Each row has a name. Each question is about the rows just above it.

pomud: [ 94  91 136 148]
reziz: [ 90  82 136  98]
beki: [111 104 111  96]
niro: [164 170  99 148]
rin: [130 125  87 112]
kap: [ 85  79 152 108]
nik: [ 91  89 160 138]
taz: [ 94  91 131 147]
gatu: [165 170 100 148]
What is the next entry after [90 82]? | [136]
Does one of the named rows hold [104 111  96] side by side, in this order? | yes

Zuga: [142 125 128 121 159]
votov: [125 128  95 117 118]
suler: [152 132 165 133 128]
Timu: [152 132 165 133 137]
mugo: [125 128 142 136 121]
Among the named rows, does one hold [159 121 128 125] next to each other, in this order? | no
Give the next entry after [142 125]. | [128]
Is [131 165] printed in one of the named rows, side by side and in this order? | no
Does one of the named rows hold [152 132 165 133] side by side, in this order? | yes
Give the next entry after [125 128 142]. | [136]
[125 128 142 136 121] is in which row? | mugo

nuva: [140 127 130 132 135 138 140 124 129 148 132 135  96 128 129 120 132 130
 157 111 118 148 145 138 148 121 133 124 111 118 133 129 110 129 141 108
 114 139 132 129 138]
gebil: [129 108 136 119 158 132 114 123 117 152 129 142 138 126  91 132 142 149
 145 123 114 128 122 108 158  96 110 122 125 117 117 142 117 123 168 118
 140 135 132 108 126]
pulo: [129 128 121 122 137 124 128 137 113 147 131 129 146 147  93 126 123 149
 145 142 129 121 145 128 148 120 139 126 122 137 112 143 127 130 154 136
 139 127 142 143 145]
Semud: [129 128 121 122 137 124 128 137 113 147 131 129 146 147  93 126 135 123
 157 134 129 121 145 128 148 120 139 126 111 122 118 136 119 117 163 125
 109 151 126 133 138]
vofo: [135 113 112 123 144 125 138 137 114 142 130 127 146 146  88 132 145 139
 155 130 123 109 130 125 136 115 156 127 117 143 118 140 134 124 154 134
 132 125 130 136 158]
Is [ 88 132] printed in one of the named rows, side by side and in this order? | yes
Does one of the named rows hold [143 127 130 154] side by side, in this order? | yes
What is the next entry after [142 149 145 123]? | [114]
Is [139 126] printed in one of the named rows, side by side and in this order? | yes

Duf: [129 131 134 128 129 128 129 129 126 128 129 128 128 127 127 129 128 124
 103 128 127 130 125 128 128 128 127 129 128 130 128 128 128 128 132 128
 129 127 128 125 129 127 127 128 127 128 128 128 129 128 128 129 128 128
 129 127  93 128 127 127 128]
Fisad: [129 131 132 128 130 128 129 129 125 128 130 129 128 127 126 130 129 127
 124 127 126 131 124 128 128 129 126 129 128 131 127 127 128 127 131 128
 130 125 128 128 130 126 127 128 126 129 127 127 131 128 128 128 127 128
 129 127 114 128 127 127 127]
zef: [135 131 153 126 130 125 124 139 108 143 149 123 136 125 125 152 131 124
 103 128 115 148 109 133 125 131 121 131 136 136 115 122 115 119 123 144
 121  95 129 127 137 111 134 124 127 137 132 131 149 124 131 117 117 117
 121 136 137 130 140 117 122]
lefi: [130 131 134 128 131 128 129 130 122 129 132 128 128 126 126 131 128 127
 123 128 125 133 122 128 128 129 125 129 128 131 127 128 127 127 141 129
 129 122 129 127 130 125 127 128 125 129 133 127 133 127 127 127 127 127
 129 128 112 128 127 126 127]
Vukag: [127 131 137 128 127 127 128 127 129 128 128 127 128 129 129 128 128 128
 128 128 129 127 129 128 128 128 129 127 128 127 128 128 127 128 118 129
 126 128 128 128 127 129 129 127 129 128 132 129 128 128 128 127 129 128
 127 128 131 129 129 128 129]
riz: [124 131 137 127 126 124 126 126 130 129 128 125 125 130 131 128 127 128
 129 129 134 127 129 127 129 128 132 126 129 123 128 130 124 127 129 131
 121 128 128 128 128 132 130 127 130 130 126 131 132 126 128 124 131 126
 128 130 146 130 129 128 132]
soku: [129 131 136 128 129 129 129 128 127 128 129 128 128 128 127 128 128 128
 127 128 127 129 127 128 128 128 127 129 128 129 128 128 128 128 127 128
 129 127 128 129 128 128 128 128 127 128 126 128 129 128 128 128 127 128
 128 128 127 128 127 127 128]
bam: [130 131 134 128 131 128 129 130 122 129 132 128 128 126 126 131 128 127
 123 128 125 133 122 128 128 129 125 129 128 131 127 128 127 127 141 129
 129 122 129 127 130 125 127 128 125 129 133 127 133 127 127 127 151 120
 142 127 128 136 115 126 156]
fop: [127 131 137 128 127 127 128 127 129 128 128 127 128 129 129 128 128 128
 128 128 129 127 129 128 128 128 129 127 128 127 128 128 127 128 118 129
 126 128 128 128 133 120 129 127 125 132 129 129 140 126 128 124 124 124
 127 130 127 128 130 122 126]
[130 131 134 128 131 128 129 130 122 129 132 128 128 126 126 131 128 127
 123 128 125 133 122 128 128 129 125 129 128 131 127 128 127 127 141 129
 129 122 129 127 130 125 127 128 125 129 133 127 133 127 127 127 127 127
 129 128 112 128 127 126 127] is in which row? | lefi
Does one of the named rows hold [129 129] side by side, in this order? | yes
Among the named rows, does one hold [127 128 128 127] next to each other, in this order? | yes
[135 131 153 126 130 125 124 139 108 143 149 123 136 125 125 152 131 124
 103 128 115 148 109 133 125 131 121 131 136 136 115 122 115 119 123 144
 121  95 129 127 137 111 134 124 127 137 132 131 149 124 131 117 117 117
 121 136 137 130 140 117 122] is in which row? | zef

lik: [116 107 106 126 136 160 136 138 122 130 142 102 142 139 136 139]
nub: [129 122 121 115 153 106 114 125 152 128 122 111 155 136 159 138]
viv: [119 113 105 123 149 135 125 136 130 130 130 106 146 136 153 134]
kiso: [125 115 115 123 139 135 124 132 128 128 134 106 147 137 139 141]
Pufa: [126 112 121 124 133 152 130 132 123 128 143 103 146 141 132 158]
Nevek: [142 153 145 128 125  99 119 119 141 127 116 156 115 116 128 114]
Bopo: [123 108 123 132 114 170 142 136  98 128 147 106 132 139 106 152]
beso: [119 111 109 126 135 155 135 137 123 129 139 106 140 138 135 139]
duli: [134 142 141 128 129 103 121 121 138 127 118 145 120 120 132 113]
bagi: [125 117 116 121 143 123 120 130 134 129 129 108 148 136 146 139]
lati: [132 131 120 129 114 170 142 136  97 128 147 107 132 139 107 150]
Give the next entry after [143 123 120 130]. | [134]
Is [143 136  97 128] printed in one of the named rows, side by side and in this order? | no
Does one of the named rows hold [ 99 125 128] side by side, in this order? | no
The next entry after [132 128]: | [128]

teb: [130 128 129 128]
rone: [144 133 130 129]
Bozan: [128 129 123 129]
didoz: [167 130 144 137]
soke: [130 127 126 127]
Tas: [133 144 128 127]
What is the next entry after [130 144]? | [137]
What is the next entry after [133 144]? | [128]

gedi: [142 177 149 127 159]
taroz: [110 115 110 143 110]
mazev: [124 129 118 141 117]
mub: [121 131 132 112 139]
pupov: [125 140 119 126 116]
tozu: [131 121 133 127 133]
lami: [166 160 113 158 146]
The next entry after [166 160]: | [113]
Is [110 115 110 143] printed in one of the named rows, side by side and in this order? | yes
What is the next entry after [131 121]? | [133]
Does one of the named rows hold [166 160] side by side, in this order? | yes

